Here is a tiny trained network, its code and every weight. The questions are about switching its units off for an input and a class, where a switched-off unit gives its printed mean instead of its output.

import numpy as np


def w(rows, s, z=0):
    codes = np.array(rows[::2]) - 128.0
    scale = np.full(codes.shape[1], s)
    scale[-1] = z or s
    return codes * scale


def f(y):
    return y / 2 * (1 + np.tanh(0.7978845608 * (y + 0.044715 * y**3)))


def log_softmax(a):
    a = a - a.max(-1, keepdims=True)
    return a - np.log(np.exp(a).sum(-1, keepdims=True))


def net(x, mask):
    res = np.array(x, float).reshape(1, 7) / 4 @ E
    y = f(res @ A[0][:, :-1].T + A[0][:, -1])
    res = res + np.where(mask, y, B[0][:, -1]) @ B[0][:, :-1]
    return log_softmax(res[-1] @ U[:, :-1].T + U[:, -1])


A, B = {}, {}
E = w([
[96,197,2,117,126],'x0',
[238,117,214,192,207],'x1',
[171,194,96,166,125],'x2',
[87,91,120,236,56],'x3',
[171,40,63,169,202],'x4',
[168,69,176,58,119],'x5',
[181,73,109,62,120],'x6',
],0.0062)
A[0] = w([
[99,119,255,157,115,203],'neuron 1',
[145,96,111,60,143,183],'neuron 2',
[164,98,148,111,208,190],'neuron 3',
[225,191,132,146,147,83],'neuron 4',
[102,105,216,187,64,179],'neuron 5',
[190,101,109,204,153,155],'neuron 6',
[167,90,103,190,91,183],'neuron 7',
[180,117,178,53,142,154],'neuron 8',
[125,184,91,138,120,158],'neuron 9',
[83,114,226,165,113,141],'neuron 10',
[112,206,104,98,125,174],'neuron 11',
[59,108,210,191,110,132],'neuron 12',
[121,101,212,103,95,186],'neuron 13',
[127,71,152,189,193,182],'neuron 14',
[73,107,87,183,91,203],'neuron 15',
[201,94,127,208,117,126],'neuron 16',
[120,177,118,74,117,133],'neuron 17',
[100,160,49,63,79,252],'neuron 18',
[123,105,181,191,167,164],'neuron 19',
[140,247,106,119,86,162],'neuron 20',
[72,81,73,155,50,203],'neuron 21',
],0.0093,0.0037)
B[0] = w([
[94,60,139,69,42,205],'neuron 1',
[182,141,182,77,135,179],'neuron 2',
[180,42,135,113,184,201],'neuron 3',
[147,123,156,168,157,175],'neuron 4',
[63,115,81,101,36,193],'neuron 5',
[36,39,69,243,164,198],'neuron 6',
[79,148,44,212,103,177],'neuron 7',
[196,46,186,81,173,193],'neuron 8',
[108,217,85,190,172,176],'neuron 9',
[61,92,105,58,89,174],'neuron 10',
[160,213,154,141,225,195],'neuron 11',
[83,117,105,85,53,175],'neuron 12',
[141,67,125,50,40,184],'neuron 13',
[138,42,90,163,140,202],'neuron 14',
[55,181,41,98,67,200],'neuron 15',
[56,70,79,226,120,188],'neuron 16',
[177,184,207,152,218,169],'neuron 17',
[197,250,152,81,154,255],'neuron 18',
[105,26,89,160,68,184],'neuron 19',
[137,254,207,213,222,213],'neuron 20',
[88,221,81,40,54,214],'neuron 21',
],0.0058,0.0074)
U = w([
[103,169,76,83,62,190],'0',
[85,29,68,235,155,60],'1',
[140,213,182,183,188,64],'2',
[46,116,139,57,2,4],'3',
[206,51,194,36,185,221],'4',
],0.0059,0.0034)

Each question gives the input, the list of numbers given to net, and the class t.
The units are the neurons (one row each of A and B). Each row of codes is followed by its name. A weight is (code - 128) times the scale printed after its matrix; where a second scale follows, it is the last column's (A, B and U).
mask holds one flag per neuron, in row order. A switched-off neuron (its flag False) gives its mean, the last column of its row in B, instead of its output. The means were averaged over made-up inputs and are rounded, as every weight is.
A unit's drop is (log p(t) with every unit on - log p(t) with that unit switched off) / (log p(t) with every unit on - log p(t) with every unit switched off).
The circuit of an input: a set's keep is (log p(t) with only the set's units on - log p(t) with every unit switched off) / (log p(t) with every unit on - log p(t) with every unit switched off). Starting from the 12 units with the biggest drops (on a tie, the unit counted first), units are removed one at a time, each time the one whose removal leaves the highest keep (on an exact tie, the one counted first), for as long as the keep stays at least 0.8.
circuit, biggest first: the units of the circuit, biggest drop first
most important unit: the unit with the biggest drop
k most important neurons: the k neurons with the biggest drops, biggest first
drop of u: that unit's drop, to one decimal
input [-2,5,0,2,-5,5,2], class 3: 2 most important neurons -> [neuron 5; neuron 1]
input [1,7,-5,-5,5,-2,-1], class 1: circuit, biggest first -> [neuron 6; neuron 18]
input [7,5,-7,7,-5,-7,-6], class 3: circuit, biggest first -> [neuron 12; neuron 5]
input [3,-2,4,2,2,-4,-7], class 2: most important unit -> neuron 20
input [-5,1,-5,-5,5,-6,-4], class 1: circuit, biggest first -> [neuron 18; neuron 14]
input [-1,4,1,1,-2,0,3], class 1: circuit, biggest first -> [neuron 18; neuron 21]
input [2,5,1,-4,3,-8,-4], class 1: circuit, biggest first -> [neuron 18; neuron 6]
input [2,-1,1,5,-8,-8,5], class 2: 2 most important neurons -> [neuron 20; neuron 11]
input [5,-1,-1,-4,-2,0,-8], class 2: drop of neuron 2 -> 0.0
input [-1,4,-2,-2,-3,3,-6], class 3: drop of neuron 1 -> 0.3
input [7,7,-6,8,-5,1,1], class 3: drop of neuron 5 -> 0.1
input [1,3,0,6,-8,-2,-8], class 3: drop of neuron 1 -> 0.1
